Below is a small trained network, with its code and all its weights. Each question gives an input and a target symbol and asks what happens when units are switched off, that is, made to give their printed mean instead of their output.

import numpy as np


def w(rows, s, z=0):
    codes = np.array(rows[::2]) - 128.0
    scale = np.full(codes.shape[1], s)
    scale[-1] = z or s
    return codes * scale


def f(y):
    return y / 2 * (1 + np.tanh(0.7978845608 * (y + 0.044715 * y**3)))


def softmax(a):
    e = np.exp(a - a.max(-1, keepdims=True))
    return e / e.sum(-1, keepdims=True)


def log_softmax(a):
    a = a - a.max(-1, keepdims=True)
    return a - np.log(np.exp(a).sum(-1, keepdims=True))


def net(x, mask):
    ids = ['ΛΦΨΩαγδζθξτ'.index(c) for c in x.split()]
    T = len(ids)
    res = E[ids] + P[:T]
    r = res
    for j in range(2):
        rows = slice(3 * j, 3 * j + 3)
        q, k, v = (r @ M[0][rows].T for M in (Q, K, V))
        z = softmax(np.where(np.tri(T) > 0, q @ k.T / 3**0.5, -1e9)) @ v
        o = O[0][rows]
        res = res + np.where(mask[j], z, o[:, -1]) @ o[:, :-1]
    y = f(res @ A[0][:, :-1].T + A[0][:, -1])
    res = res + np.where(mask[2:18], y, B[0][:, -1]) @ B[0][:, :-1]
    return log_softmax(res[-1] @ U[:, :-1].T + U[:, -1])


Q, K, V, O, A, B = {}, {}, {}, {}, {}, {}
E = w([
[64,143,93],'Λ',
[134,126,101],'Φ',
[248,166,35],'Ψ',
[149,100,81],'Ω',
[71,114,116],'α',
[76,113,124],'γ',
[112,240,121],'δ',
[171,167,182],'ζ',
[206,118,167],'θ',
[35,178,127],'ξ',
[101,40,122],'τ',
],0.015)
P = w([
[137,113,119],'0',
[157,101,159],'1',
[162,106,190],'2',
[152,92,221],'3',
[144,82,237],'4',
[123,81,248],'5',
[107,75,251],'6',
[98,82,241],'7',
[85,70,243],'8',
[74,75,235],'9',
[62,82,228],'10',
],0.0024)
Q[0] = w([
[112,77,111],'h0',
[214,121,125],'h0',
[5,72,215],'h0',
[150,177,164],'h1',
[86,106,136],'h1',
[165,215,191],'h1',
],0.028)
K[0] = w([
[125,115,54],'h0',
[214,144,108],'h0',
[2,48,101],'h0',
[143,171,82],'h1',
[115,146,206],'h1',
[156,211,47],'h1',
],0.028)
V[0] = w([
[133,75,130],'h0',
[126,253,170],'h0',
[150,136,29],'h0',
[92,149,122],'h1',
[195,149,93],'h1',
[87,130,82],'h1',
],0.011)
O[0] = w([
[165,83,188,94],'h0',
[120,254,35,181],'h0',
[15,49,24,253],'h0',
[103,139,79,99],'h1',
[250,75,164,234],'h1',
[91,96,87,130],'h1',
],0.0091,0.0038)
A[0] = w([
[124,132,133,77],'n0',
[20,104,211,81],'n1',
[87,140,145,68],'n2',
[143,161,146,25],'n3',
[117,137,139,135],'n4',
[175,148,81,134],'n5',
[109,172,118,166],'n6',
[209,114,183,43],'n7',
[153,176,130,3],'n8',
[157,132,67,84],'n9',
[229,144,100,70],'n10',
[9,172,202,76],'n11',
[135,128,111,103],'n12',
[164,107,96,94],'n13',
[153,154,166,188],'n14',
[197,64,181,136],'n15',
],0.014,0.0077)
B[0] = w([
[96,113,167,110],'n0',
[235,31,172,203],'n1',
[156,137,131,125],'n2',
[106,96,77,131],'n3',
[142,132,141,129],'n4',
[102,80,193,226],'n5',
[174,95,201,200],'n6',
[99,6,164,183],'n7',
[102,45,72,155],'n8',
[60,106,146,199],'n9',
[141,170,175,243],'n10',
[24,171,90,185],'n11',
[110,121,129,132],'n12',
[81,193,99,170],'n13',
[169,201,104,182],'n14',
[130,221,44,254],'n15',
],0.019,0.0076)
U = w([
[114,142,79,176],'Λ',
[66,178,190,171],'Φ',
[173,95,165,174],'Ψ',
[170,156,255,27],'Ω',
[130,119,173,28],'α',
[183,194,164,189],'γ',
[114,89,154,184],'δ',
[98,137,168,15],'ζ',
[127,90,174,156],'θ',
[49,46,89,3],'ξ',
[84,94,230,254],'τ',
],0.0058,0.0034)

Each question gives the input, a string of symbols that net reads in full, and the target symbol t.
The units are the heads (3 rows each of Q, K, V and O) and the neurons (one row each of A and B). Each row of codes is followed by its name. A weight is (code - 128) times the scale printed after its matrix; where a second scale follows, it is the last column's (O, A, B and U).
mask holds one flag per unit, heads first, then neurons. A switched-off unit (its flag False) gives its mean, the last column of its rows in O or B, instead of its output. The means were averaged over made-up inputs and are rounded, as every weight is.
A unit's drop is (log p(t) with every unit on - log p(t) with that unit switched off) / (log p(t) with every unit on - log p(t) with every unit switched off).
The circuit of an input: a set's keep is (log p(t) with only the set's units on - log p(t) with every unit switched off) / (log p(t) with every unit on - log p(t) with every unit switched off). Starting from the 12 units with the biggest drops (on a tie, the unit counted first), units are removed one at a time, each time the one whose removal leaves the highest keep (on an exact tie, the one counted first), for as long as the keep stays at least 0.8.
units of the circuit, in order: the units of the circuit, biggest drop first
most important unit: the unit with the biggest drop
top k neurons: the k neurons with the biggest drops, biggest first
heads that matter: for each layer, one digit per head in row order, 1 if its drop is at least 0.15 and else 0, layers parted by /
drop when u is switched off: that unit's drop, to one decimal
input θ δ θ θ Ω, target γ: units of the circuit, in order : n15, h0, h1
input Ω Ω α Ω τ α Ω Ψ δ, target Ω: units of the circuit, in order : h1, h0, n10, n6
input Ψ Ω θ θ ξ δ θ Ω Φ Ω, target ξ: units of the circuit, in order : h0
input ζ Φ Φ, target Ω: units of the circuit, in order : h0, n15, n11, n10
input γ Ψ α τ θ Φ τ δ Ω ζ, target γ: units of the circuit, in order : n15, h1
input τ ζ τ Ω δ δ α Ω θ, target γ: top 3 neurons : n14, n15, n9
input ξ θ δ Φ Ω δ Ψ Ω Φ Ω, target ξ: units of the circuit, in order : h0, n10
input τ Φ δ Ω, target τ: units of the circuit, in order : h0, n15, n5, n9
input Ω Ω Ω θ Ω Φ Ω, target Λ: top 2 neurons : n15, n6
input ξ Ω ζ Ω ξ, target Φ: top 3 neurons : n11, n1, n7
input Ω Φ ζ, target Ω: units of the circuit, in order : h0, n10
input θ Λ Ψ θ, target Λ: units of the circuit, in order : n15, h0, h1
input τ Ω τ Λ, target Ψ: heads that matter : 10
input Ω Λ Ω α α δ Φ ζ, target Ω: top 2 neurons : n15, n6
input Ω δ Φ δ, target τ: most important unit : h0
input Ω Φ Ω θ Ω δ τ α, target Ψ: drop when h0 is switched off : 0.9
input Λ Ω Ω, target Λ: drop when h0 is switched off : 0.9
input Φ Ω Ω Ω ξ, target Φ: drop when n1 is switched off : 0.1
